Below is a small trained network, with its code and all its weights. Each question gives an input and a class and asks what happens when units are switched off, that is, made to give their printed mean instead of their output.

import numpy as np


def w(rows, s, z=0):
    codes = np.array(rows[::2]) - 128.0
    scale = np.full(codes.shape[1], s)
    scale[-1] = z or s
    return codes * scale


def f(y):
    return np.maximum(y, 0)


def log_softmax(a):
    a = a - a.max(-1, keepdims=True)
    return a - np.log(np.exp(a).sum(-1, keepdims=True))


def net(x, mask):
    res = np.array(x, float).reshape(1, 4) / 4 @ E
    y = f(res @ A[0][:, :-1].T + A[0][:, -1])
    res = res + np.where(mask, y, B[0][:, -1]) @ B[0][:, :-1]
    return log_softmax(res[-1] @ U[:, :-1].T + U[:, -1])


A, B = {}, {}
E = w([
[79,86,66,186,134,23,140,192,131,155,249],'x0',
[192,82,181,155,74,80,176,99,57,219,174],'x1',
[112,142,167,41,71,98,66,216,156,199,98],'x2',
[86,199,177,78,198,108,106,119,61,151,244],'x3',
],0.011)
A[0] = w([
[106,163,61,117,136,119,84,159,144,42,130,36],'neuron 0',
[165,60,185,139,131,102,187,124,48,225,121,24],'neuron 1',
[40,141,46,99,178,108,108,122,132,99,73,133],'neuron 2',
[54,218,205,127,145,134,156,106,68,220,171,104],'neuron 3',
[203,144,221,144,156,163,147,82,140,210,98,92],'neuron 4',
[149,138,97,157,164,123,140,31,97,68,125,238],'neuron 5',
[55,63,108,156,130,130,105,133,134,123,174,2],'neuron 6',
[170,110,154,153,13,137,183,94,26,203,128,117],'neuron 7',
[59,142,99,93,181,166,79,170,206,67,158,149],'neuron 8',
[180,66,128,212,61,99,145,176,150,117,30,120],'neuron 9',
[183,89,149,130,73,85,163,52,139,164,193,98],'neuron 10',
[91,160,204,73,61,145,132,241,125,192,74,123],'neuron 11',
[77,172,114,127,175,90,83,91,27,61,196,200],'neuron 12',
[155,100,145,96,100,86,97,202,153,104,143,162],'neuron 13',
[26,127,124,156,180,77,175,180,142,165,224,123],'neuron 14',
[167,75,69,111,87,89,164,82,132,157,88,70],'neuron 15',
[139,119,103,201,194,123,196,29,105,103,132,57],'neuron 16',
[96,120,152,93,102,141,121,254,173,175,85,134],'neuron 17',
[205,83,98,230,67,147,158,136,227,157,107,173],'neuron 18',
[181,144,159,143,112,125,50,222,168,143,130,80],'neuron 19',
[150,92,110,196,130,130,177,4,164,60,212,43],'neuron 20',
[182,160,145,26,202,234,155,84,193,157,125,30],'neuron 21',
[114,229,133,116,165,130,113,102,63,145,221,219],'neuron 22',
[77,134,199,99,197,130,75,141,104,235,135,178],'neuron 23',
[164,51,58,166,130,164,171,113,112,83,59,130],'neuron 24',
[162,134,156,136,116,216,119,84,82,57,127,128],'neuron 25',
[95,129,40,110,165,131,61,175,151,14,80,103],'neuron 26',
[200,86,138,196,101,130,154,163,57,196,109,58],'neuron 27',
[122,87,57,162,126,65,119,208,90,175,199,74],'neuron 28',
[123,86,48,210,205,152,218,63,108,79,158,73],'neuron 29',
[144,87,110,100,65,140,132,164,196,155,108,75],'neuron 30',
[89,196,55,135,145,182,95,141,181,76,153,77],'neuron 31',
[152,135,162,34,39,45,69,192,176,202,138,80],'neuron 32',
[153,158,178,120,129,185,107,23,115,129,56,157],'neuron 33',
[49,156,31,102,172,199,106,214,131,57,82,86],'neuron 34',
[217,128,49,130,125,35,184,148,90,184,164,186],'neuron 35',
[110,65,24,185,133,94,158,192,216,137,144,134],'neuron 36',
[124,171,150,135,190,167,138,109,93,134,178,22],'neuron 37',
[111,83,55,178,31,143,138,162,159,133,87,160],'neuron 38',
[106,88,61,239,219,22,148,189,139,119,160,102],'neuron 39',
[212,81,246,119,97,169,116,73,130,141,137,150],'neuron 40',
[114,203,198,63,161,143,132,95,111,150,111,228],'neuron 41',
[105,121,150,121,88,74,43,178,154,178,139,147],'neuron 42',
],0.0076,0.0052)
B[0] = w([
[167,165,97,89,102,198,165,198,121,167,191,177],'neuron 0',
[178,232,101,81,63,197,171,182,168,140,206,192],'neuron 1',
[172,118,67,98,52,176,210,177,112,155,145,199],'neuron 2',
[180,184,80,135,196,122,127,84,170,180,74,223],'neuron 3',
[96,157,161,170,69,154,82,212,75,72,60,192],'neuron 4',
[156,3,111,168,109,133,139,113,160,114,148,213],'neuron 5',
[129,159,203,216,106,168,70,199,162,130,91,155],'neuron 6',
[231,178,113,100,41,190,160,147,116,135,202,214],'neuron 7',
[178,112,115,111,55,160,231,186,133,166,111,234],'neuron 8',
[191,152,89,140,162,142,131,114,151,215,45,209],'neuron 9',
[166,158,108,101,85,203,194,150,133,109,161,187],'neuron 10',
[105,59,203,186,143,133,166,44,184,55,183,231],'neuron 11',
[171,90,116,175,172,56,147,101,144,190,52,242],'neuron 12',
[148,85,174,162,70,107,109,53,148,155,135,183],'neuron 13',
[143,125,135,183,85,154,51,128,90,165,49,244],'neuron 14',
[145,156,82,160,202,118,104,96,168,167,115,164],'neuron 15',
[79,93,184,201,110,145,216,87,213,113,197,192],'neuron 16',
[110,53,191,175,131,148,127,71,140,117,187,214],'neuron 17',
[201,151,96,169,166,88,118,64,139,198,88,211],'neuron 18',
[144,112,181,168,115,141,147,80,143,158,191,175],'neuron 19',
[84,71,211,200,133,162,196,88,208,102,196,192],'neuron 20',
[107,168,196,166,113,185,32,189,118,165,90,203],'neuron 21',
[183,110,73,149,169,63,152,99,143,200,82,255],'neuron 22',
[176,136,95,147,168,81,162,46,164,168,64,227],'neuron 23',
[125,109,137,187,168,88,99,70,152,192,78,200],'neuron 24',
[108,83,169,168,104,180,80,152,147,102,70,197],'neuron 25',
[198,172,100,103,70,182,166,131,109,165,165,219],'neuron 26',
[174,191,83,94,137,181,201,199,128,121,169,181],'neuron 27',
[75,148,164,135,39,161,56,154,98,131,48,217],'neuron 28',
[87,76,179,151,108,160,161,96,231,92,164,209],'neuron 29',
[113,135,110,179,164,76,119,53,165,190,97,169],'neuron 30',
[200,148,144,118,46,194,189,170,152,131,150,199],'neuron 31',
[98,67,172,159,129,157,152,91,235,94,219,237],'neuron 32',
[79,88,163,171,72,158,42,163,67,122,92,235],'neuron 33',
[184,170,92,107,70,183,198,167,107,159,170,228],'neuron 34',
[188,124,120,74,65,153,130,160,39,84,88,208],'neuron 35',
[132,108,129,179,93,162,69,162,93,167,31,207],'neuron 36',
[153,168,121,172,212,128,104,94,199,210,101,170],'neuron 37',
[142,118,91,127,229,76,118,95,125,217,75,196],'neuron 38',
[98,107,198,168,81,171,27,132,54,126,77,228],'neuron 39',
[170,142,111,45,61,130,97,192,92,119,109,205],'neuron 40',
[153,42,115,129,141,66,96,108,120,154,54,238],'neuron 41',
[117,85,152,163,81,197,142,55,185,87,143,208],'neuron 42',
],0.0065,0.013)
U = w([
[87,34,216,189,151,169,170,67,255,98,235,52],'0',
[167,166,58,168,240,125,118,86,184,253,74,49],'1',
[200,215,83,109,58,194,192,236,117,136,217,54],'2',
[94,127,209,170,84,183,13,203,80,119,58,92],'3',
[177,48,86,138,136,120,135,95,105,147,93,236],'4',
[67,112,37,68,163,77,153,181,36,14,179,3],'5',
[56,127,40,41,205,45,179,111,71,14,196,3],'6',
[97,195,57,38,224,55,186,163,6,30,140,3],'7',
],0.0081,0.0064)

Each question gives the input, the list of numbers given to net, and the class t.
The units are the neurons (one row each of A and B). Each row of codes is followed by its name. A weight is (code - 128) times the scale printed after its matrix; where a second scale follows, it is the last column's (A, B and U).
mask holds one flag per neuron, in row order. A switched-off neuron (its flag False) gives its mean, the last column of its row in B, instead of its output. The means were averaged over made-up inputs and are rounded, as every weight is.
A unit's drop is (log p(t) with every unit on - log p(t) with that unit switched off) / (log p(t) with every unit on - log p(t) with every unit switched off).
The circuit of an input: a set's keep is (log p(t) with only the set's units on - log p(t) with every unit switched off) / (log p(t) with every unit on - log p(t) with every unit switched off). Starting from the 12 units with the biggest drops (on a tie, the unit counted first), units are removed one at a time, each time the one whose removal leaves the highest keep (on an exact tie, the one counted first), for as long as the keep stays at least 0.8.
units of the circuit, in order: the units of the circuit, biggest drop first
unit that matters most: the unit with the biggest drop
top k neurons: the k neurons with the biggest drops, biggest first
drop when u is switched off: that unit's drop, to one decimal
input [3,8,-2,6], class 2: units of the circuit, in order -> neuron 1
input [8,6,-2,1], class 3: top 2 neurons -> neuron 39; neuron 28
input [2,-5,-8,-7], class 0: top 3 neurons -> neuron 29; neuron 20; neuron 16
input [-3,0,6,-8], class 1: top 2 neurons -> neuron 9; neuron 38
input [7,6,6,-6], class 3: top 3 neurons -> neuron 28; neuron 36; neuron 35
input [7,4,5,-7], class 1: top 4 neurons -> neuron 38; neuron 18; neuron 9; neuron 30
input [4,3,-6,-6], class 0: top 3 neurons -> neuron 20; neuron 29; neuron 16
input [5,2,6,7], class 1: top 3 neurons -> neuron 3; neuron 22; neuron 23
input [-4,4,-4,6], class 1: top 3 neurons -> neuron 3; neuron 37; neuron 22
input [-7,-3,7,-1], class 0: top 3 neurons -> neuron 11; neuron 32; neuron 17
input [-7,5,2,-6], class 3: top 3 neurons -> neuron 4; neuron 33; neuron 40
input [-6,6,-2,7], class 1: top 3 neurons -> neuron 3; neuron 22; neuron 37
input [-7,2,8,0], class 0: top 2 neurons -> neuron 11; neuron 32
input [-6,-8,-1,-6], class 2: unit that matters most -> neuron 34
input [8,-7,3,-4], class 3: top 4 neurons -> neuron 39; neuron 36; neuron 28; neuron 14
input [-7,-4,-3,5], class 3: top 2 neurons -> neuron 21; neuron 33
input [3,5,6,6], class 0: top 3 neurons -> neuron 32; neuron 11; neuron 42
input [4,0,-6,7], class 1: drop when neuron 12 is switched off -> 2.1
input [6,3,-7,-6], class 0: drop when neuron 29 is switched off -> 3.1
input [-6,-6,7,-3], class 0: units of the circuit, in order -> neuron 11
input [4,-1,7,-8], class 1: drop when neuron 36 is switched off -> 1.0
input [-1,-2,-4,-5], class 1: drop when neuron 18 is switched off -> 0.4
